What each symbol does to the objects:
q974: bo>q713, gi>q346, lu>q313
q143: bo>q965, gi>q470, lu>q974
q384: bo>q384, gi>q853, lu>q479
q313: bo>q461, gi>q412, lu>q226
q84: bo>q10, gi>q408, lu>q226
q687: bo>q689, gi>q872, lu>q84
q797: bo>q643, gi>q421, lu>q542
q73: bo>q444, gi>q313, lu>q907
q872: bo>q561, gi>q349, lu>q408
q661: bo>q342, gi>q875, lu>q892
q209: bo>q270, gi>q917, lu>q78
q590: bo>q489, gi>q561, lu>q965
q819: bo>q287, gi>q479, lu>q687
q137: bo>q875, gi>q892, lu>q239
q907: bo>q579, gi>q234, lu>q5
q700: bo>q421, gi>q211, lu>q149
q346: bo>q661, gi>q316, lu>q828
q167: bo>q167, gi>q942, lu>q643
q917: bo>q224, gi>q382, lu>q661
q287: bo>q448, gi>q226, lu>q384
q470: bo>q724, gi>q561, lu>q705
q579: bo>q280, gi>q715, lu>q440
q724: bo>q974, gi>q705, lu>q870
q642: bo>q183, gi>q165, lu>q453
q870: bo>q470, gi>q524, lu>q346
q329: bo>q643, gi>q421, lu>q913
q78: bo>q316, gi>q661, lu>q917
q689: bo>q590, gi>q183, lu>q524
q747: bo>q408, gi>q143, lu>q776
q226: bo>q512, gi>q448, lu>q412
q337: bo>q857, gi>q329, lu>q737
q532: bo>q797, gi>q700, lu>q428
q853: bo>q84, gi>q747, lu>q10
q5: bo>q635, gi>q337, lu>q234
q965: bo>q689, gi>q489, lu>q550
q217: bo>q745, gi>q268, lu>q270
q122: bo>q122, gi>q316, lu>q553
q737: bo>q461, gi>q913, lu>q329
q875: bo>q421, gi>q197, lu>q149
q550: bo>q524, gi>q453, lu>q590
q509: bo>q137, gi>q137, lu>q542
q270: bo>q684, gi>q58, lu>q268
q381: bo>q313, gi>q226, lu>q313
q553: bo>q453, gi>q661, lu>q509
q705: bo>q870, gi>q346, lu>q143
q703: bo>q381, gi>q73, lu>q512
q421: bo>q428, gi>q421, lu>q737
q286: bo>q329, gi>q703, lu>q635
q857: bo>q234, gi>q755, lu>q211
q283: bo>q776, gi>q724, lu>q479
q635: bo>q913, gi>q512, lu>q703
q165: bo>q137, gi>q532, lu>q197
q643: bo>q149, gi>q797, lu>q942
q280: bo>q745, gi>q684, lu>q745
q542: bo>q382, gi>q239, lu>q137
q211: bo>q149, gi>q73, lu>q64
q268: bo>q907, gi>q197, lu>q917
q715: bo>q479, gi>q149, lu>q857
q892: bo>q197, gi>q444, lu>q280
q524: bo>q965, gi>q524, lu>q183
q828: bo>q561, gi>q965, lu>q550
q10: bo>q283, gi>q776, lu>q642
q448: bo>q381, gi>q737, lu>q73
q942: bo>q211, gi>q579, lu>q268
q428: bo>q927, gi>q149, lu>q700
q312: bo>q280, gi>q270, lu>q217
q684: bo>q217, gi>q138, lu>q236
q479: bo>q687, gi>q10, lu>q689
q756: bo>q892, gi>q217, lu>q312
q444: bo>q64, gi>q440, lu>q579
q342: bo>q382, gi>q542, lu>q509
q408: bo>q870, gi>q283, lu>q349
q138: bo>q268, gi>q461, lu>q5
q489: bo>q828, gi>q524, lu>q689
q58: bo>q138, gi>q428, lu>q532
q588: bo>q226, gi>q287, lu>q59
q512: bo>q313, gi>q59, lu>q588
q755: bo>q737, gi>q234, lu>q286
q234: bo>q715, gi>q737, lu>q337
q561: bo>q346, gi>q689, lu>q705
q453: bo>q122, gi>q78, lu>q209
q440: bo>q907, gi>q857, lu>q138
q197: bo>q239, gi>q312, lu>q756
q316: bo>q143, gi>q342, lu>q224
q149: bo>q280, gi>q64, lu>q211
q713: bo>q143, gi>q870, lu>q724
q461: bo>q412, gi>q286, lu>q755
q745: bo>q684, gi>q58, lu>q684
q382: bo>q509, gi>q165, lu>q875
q927: bo>q532, gi>q165, lu>q421
q349: bo>q747, gi>q470, lu>q283
q913: bo>q286, gi>q448, lu>q381
q183: bo>q550, gi>q553, lu>q10
q236: bo>q64, gi>q797, lu>q138
q224: bo>q122, gi>q509, lu>q705
q412: bo>q588, gi>q819, lu>q448
q776: bo>q349, gi>q287, lu>q512
q59: bo>q412, gi>q384, lu>q287
q64: bo>q942, gi>q907, lu>q73
q239: bo>q165, gi>q280, lu>q892

In the rows, 150 stands for zero.

The rows follow the links: the fewer symbols apart two objects are, the more alike their rows tend to be.

Object, then a row for it; each showing differs a little:
q532
88 114 89 245 159 212 153 162 150 140 227 168 59 114 147 254 141 159 148 235 93 182 102 129 190 89 105 226 85 164 97 166 180 164 220 156 247 124 152 160 186 162 124 159 196 222 210 196 165 123 143 80 100 259 161 117 189 143 167 183 124 214 155 55 146
q724
177 152 119 134 157 121 105 109 249 180 54 138 168 155 192 50 204 172 255 112 233 173 174 162 64 157 144 141 124 172 145 89 54 89 167 211 124 138 137 77 133 206 240 172 201 116 121 209 101 110 223 141 143 174 119 152 195 193 230 176 140 120 119 212 133
q870
179 157 122 142 166 123 92 109 264 161 44 138 173 174 174 46 214 153 254 114 249 156 157 156 71 163 121 125 131 192 158 93 53 101 156 197 121 130 133 74 114 197 242 177 198 121 118 217 101 119 231 154 144 181 120 148 205 193 213 160 131 124 116 197 150
q59
241 52 131 79 118 214 245 186 179 138 145 200 267 188 142 89 71 189 135 192 134 146 93 143 163 196 181 212 115 156 172 158 172 132 107 137 148 139 254 187 132 233 80 154 133 92 116 106 125 98 78 237 138 121 221 164 113 187 166 108 141 190 188 122 166
q776
176 140 155 64 186 163 161 59 222 159 101 156 235 180 177 127 119 146 184 130 169 133 152 155 174 157 200 208 74 138 148 144 82 153 97 114 118 169 267 178 83 257 141 112 184 94 51 135 54 109 202 218 194 175 183 152 140 182 228 241 154 192 90 203 151
q211
102 129 49 143 163 100 141 233 76 163 259 182 66 76 154 236 126 143 89 188 106 202 189 162 169 108 122 208 192 233 129 159 186 116 105 219 208 221 144 150 153 138 130 131 189 269 214 171 217 188 169 32 120 121 117 137 171 161 92 150 155 147 131 150 183
q234
65 173 168 101 121 60 159 118 28 146 162 136 30 79 186 244 156 162 124 97 104 145 157 148 119 116 159 137 203 140 128 116 180 157 154 144 177 137 101 149 152 101 166 155 169 219 130 120 203 226 165 68 198 77 94 83 107 100 74 102 227 83 139 210 139
q5
87 162 167 105 89 75 170 134 18 145 146 132 50 74 187 241 165 151 111 87 111 144 180 146 116 110 184 139 200 131 130 116 207 145 166 152 175 124 87 153 172 92 163 135 147 207 122 118 205 223 157 69 182 82 102 86 110 106 76 84 231 68 149 211 120
q635
109 116 221 140 22 103 214 146 69 133 132 140 138 125 168 182 181 164 134 102 92 132 99 131 87 145 162 133 164 146 126 135 220 82 247 133 176 29 121 147 179 157 162 138 116 114 117 101 168 161 85 150 168 146 157 80 126 138 109 35 180 75 238 208 71
q524
180 149 193 148 176 160 72 164 271 89 97 121 134 208 108 119 180 88 188 140 186 52 124 179 127 227 59 101 164 169 249 150 135 226 118 127 125 125 137 107 34 84 147 220 180 133 117 172 136 223 166 234 124 203 179 175 171 187 124 117 106 134 131 91 246
q755
63 158 205 122 80 71 175 108 40 141 150 132 42 99 182 243 173 146 142 83 93 136 124 138 112 114 156 125 194 141 125 121 196 126 212 126 180 75 100 151 160 118 166 150 158 177 128 111 175 221 137 85 197 120 117 66 114 116 89 71 218 81 166 217 115
q819
218 90 137 58 166 208 204 141 196 119 136 172 236 189 139 132 75 151 134 174 136 101 109 167 187 201 174 213 99 150 203 164 132 182 55 103 137 170 266 191 66 217 80 145 157 110 83 106 100 145 124 254 165 145 220 162 116 196 158 165 145 192 131 128 214
q226
240 44 149 94 72 205 259 191 176 130 141 188 261 175 159 83 89 203 151 172 123 144 92 140 127 203 169 200 112 152 166 147 176 91 144 148 154 111 229 176 142 227 111 141 111 74 122 97 121 104 66 224 138 129 211 146 127 201 166 66 137 156 232 149 141
q329
25 166 211 197 72 95 178 149 75 141 206 141 66 108 160 279 186 111 139 124 52 152 111 131 152 98 118 160 169 169 105 168 210 91 266 141 215 55 136 160 163 149 166 130 156 172 153 137 145 173 130 84 154 202 134 76 179 135 116 117 150 121 187 200 78
q857
80 171 130 101 136 65 154 128 26 154 180 150 37 79 177 242 139 163 119 116 115 156 171 157 140 113 152 157 207 169 132 116 178 152 114 154 172 160 109 139 139 104 152 145 169 231 142 128 218 235 180 55 181 72 99 91 106 122 51 126 233 98 120 195 157
q542
141 200 124 214 179 116 140 94 120 176 241 171 160 171 50 128 126 150 185 175 49 176 93 122 180 178 119 100 161 160 52 171 140 125 115 91 117 142 154 231 267 152 130 149 96 175 277 116 195 60 133 183 218 134 179 197 129 124 162 201 114 202 233 191 115
q337
46 175 193 122 108 66 161 104 39 147 170 129 34 94 180 273 166 140 136 91 99 142 141 141 122 112 153 127 192 148 116 120 192 140 181 130 185 91 104 147 154 107 166 144 156 203 125 123 186 215 167 70 194 109 112 73 125 107 79 101 218 87 149 210 112
q797
74 160 118 235 146 140 137 205 120 145 283 172 98 105 115 262 167 94 105 199 55 194 135 146 207 100 89 206 143 208 99 220 184 111 213 179 215 155 169 190 184 167 127 109 161 209 232 170 169 126 149 91 105 232 147 152 212 155 137 207 100 207 179 143 127

Each walk starts at a row. The symbols on each line, taken left to right, move it on to the next object.
Answer with the object's row; about right is enough.
241 43 133 88 79 203 258 211 160 129 137 192 256 169 148 86 85 196 134 183 115 144 82 134 130 206 173 198 119 161 171 139 184 101 147 149 166 107 220 183 150 217 101 144 124 93 121 89 145 110 57 221 126 128 210 138 112 200 154 46 144 156 233 132 149
lu bo gi gi lu -> 177 93 67 94 97 77 192 239 49 148 206 176 123 76 159 143 115 185 91 139 123 201 172 148 99 155 155 187 218 222 141 126 197 84 98 221 180 202 125 152 169 126 115 138 157 226 185 131 242 185 125 73 136 35 128 138 122 167 67 63 180 100 193 187 160
gi lu lu lu gi -> 50 154 207 160 60 92 191 128 59 133 171 133 56 100 167 262 167 145 149 106 70 132 105 136 112 108 133 140 163 152 111 137 209 122 247 123 204 44 114 148 163 149 169 156 145 172 143 117 169 189 124 100 180 157 129 57 144 128 102 75 203 94 192 195 94
140 134 62 121 150 90 141 239 65 164 228 177 87 72 157 198 124 150 83 163 139 207 214 168 154 127 138 192 219 216 148 154 191 123 94 226 174 239 127 161 154 109 127 121 175 261 199 155 225 179 167 45 121 67 112 162 157 142 83 149 163 129 146 168 180
lu gi gi gi gi lu -> 180 153 189 142 192 158 78 156 270 97 117 123 129 216 109 140 165 83 187 140 179 51 126 181 142 235 76 122 155 165 252 155 133 232 93 107 127 129 150 125 24 97 133 203 191 135 115 158 128 221 166 238 136 195 182 179 171 185 121 143 111 154 130 109 250
gi gi lu lu lu bo -> 120 185 93 238 177 143 142 110 116 171 242 172 109 150 67 173 125 166 176 197 48 175 94 125 188 152 110 139 141 155 43 169 158 144 140 102 150 133 138 221 274 136 106 159 109 215 289 124 204 74 121 140 182 152 160 167 124 108 145 205 127 213 230 134 124
178 138 53 101 158 75 148 192 50 156 200 176 118 91 144 160 133 169 100 132 149 196 210 151 134 164 163 163 216 189 136 116 186 135 57 195 139 239 102 169 175 90 122 120 153 250 192 122 254 171 157 71 151 24 125 171 109 124 58 135 191 117 173 178 175
lu gi bo bo lu bo bo -> 162 159 140 85 216 144 121 49 226 160 73 140 185 169 180 141 148 130 201 119 202 137 170 168 159 146 183 186 81 156 155 128 50 155 96 125 109 170 240 139 65 231 183 121 207 115 59 173 54 122 229 192 190 179 162 145 162 178 229 260 155 168 67 216 155
gi gi lu lu lu gi bo -> 239 46 137 89 104 213 257 194 173 136 144 197 271 181 151 73 80 194 136 190 129 143 93 149 154 207 184 205 117 164 178 160 172 122 125 147 153 130 239 181 153 229 97 150 121 88 126 100 136 97 67 230 138 124 223 153 127 196 168 82 132 175 215 126 151
161 86 188 112 14 108 233 190 86 125 139 153 180 133 160 132 149 174 150 119 88 144 82 133 83 169 160 142 161 161 134 139 214 60 221 162 180 53 138 164 183 178 147 157 116 110 131 92 169 138 69 158 155 120 171 107 134 165 116 15 173 81 254 196 89
gi lu gi bo bo bo gi -> 180 163 158 92 208 130 96 58 254 139 77 127 181 174 160 134 174 110 221 105 205 122 167 170 142 169 166 172 91 155 174 124 54 171 94 132 113 154 215 144 57 210 179 145 213 116 60 164 60 134 230 207 183 195 164 174 175 187 216 243 141 153 75 205 178
lu bo bo bo bo lu bo gi -> 80 143 232 158 34 96 202 131 81 142 150 142 106 122 173 216 189 148 144 93 81 127 100 132 97 142 152 121 170 135 120 142 214 100 265 128 189 20 119 136 162 151 172 148 126 128 126 107 146 172 99 131 167 158 144 63 154 130 110 47 172 88 234 212 71
211 51 130 109 44 151 238 192 158 136 126 182 230 152 166 55 136 211 170 154 140 165 88 137 78 182 162 178 137 176 150 118 180 49 186 195 159 78 164 140 176 212 152 160 123 94 138 130 152 94 74 174 127 114 180 118 142 198 149 22 151 119 250 171 108
gi gi gi gi bo lu -> 181 132 156 54 222 163 135 106 220 124 141 145 176 187 150 194 86 106 158 143 155 98 154 171 215 191 164 197 113 149 207 154 109 223 33 84 117 193 261 185 30 186 99 144 193 138 76 120 91 181 181 228 198 139 188 174 116 169 162 222 155 190 81 142 227
lu gi gi lu gi -> 165 198 117 203 176 119 136 84 123 170 228 166 150 167 49 127 126 159 189 173 64 167 93 116 177 199 126 109 149 150 36 163 152 145 96 85 117 132 132 224 271 136 105 150 98 177 272 104 200 64 121 190 205 121 177 188 114 112 150 206 119 188 236 170 118
155 153 74 100 162 67 134 197 51 156 191 170 100 75 153 192 145 143 84 124 150 187 236 166 151 146 173 170 222 177 145 137 183 143 66 198 146 242 96 165 152 77 127 110 163 254 165 130 231 203 176 67 149 40 111 171 127 118 68 146 189 118 145 185 167
bo gi bo lu gi bo gi -> 113 101 204 125 30 114 220 152 68 136 126 147 108 106 184 207 165 172 141 111 98 134 108 132 88 131 173 144 171 121 130 124 221 87 263 137 203 28 118 145 179 146 152 150 131 139 118 105 163 164 82 123 155 133 153 68 134 126 106 26 194 68 218 185 77
gi lu lu bo -> 191 63 172 123 28 158 244 199 136 133 134 166 215 149 160 103 145 192 154 146 113 156 79 128 86 185 155 155 146 165 145 140 202 57 209 166 175 54 169 154 177 198 140 155 115 92 146 103 146 107 60 180 129 135 186 107 137 181 142 10 141 111 259 172 93
161 161 192 78 228 179 146 73 209 144 130 143 191 202 162 179 93 125 156 141 171 100 143 174 213 161 175 189 105 132 194 175 91 220 68 86 115 182 269 172 46 212 128 136 177 111 71 140 69 163 190 236 201 163 180 164 122 166 191 248 167 214 61 152 201
gi lu lu gi -> 242 56 135 64 129 208 244 180 185 130 143 192 262 181 156 102 67 179 131 184 130 137 97 153 177 194 184 219 99 151 177 152 160 142 103 128 147 153 265 193 113 231 88 140 138 92 111 99 116 114 88 237 153 137 219 158 108 197 170 122 143 198 174 129 171
lu lu lu lu lu -> 149 181 246 140 215 201 108 141 241 121 142 119 152 230 124 152 121 99 160 159 169 59 122 176 184 199 93 107 170 140 260 182 138 254 95 88 120 150 185 128 41 112 127 213 163 102 127 162 111 232 159 242 162 173 175 168 136 172 145 147 122 169 99 85 250
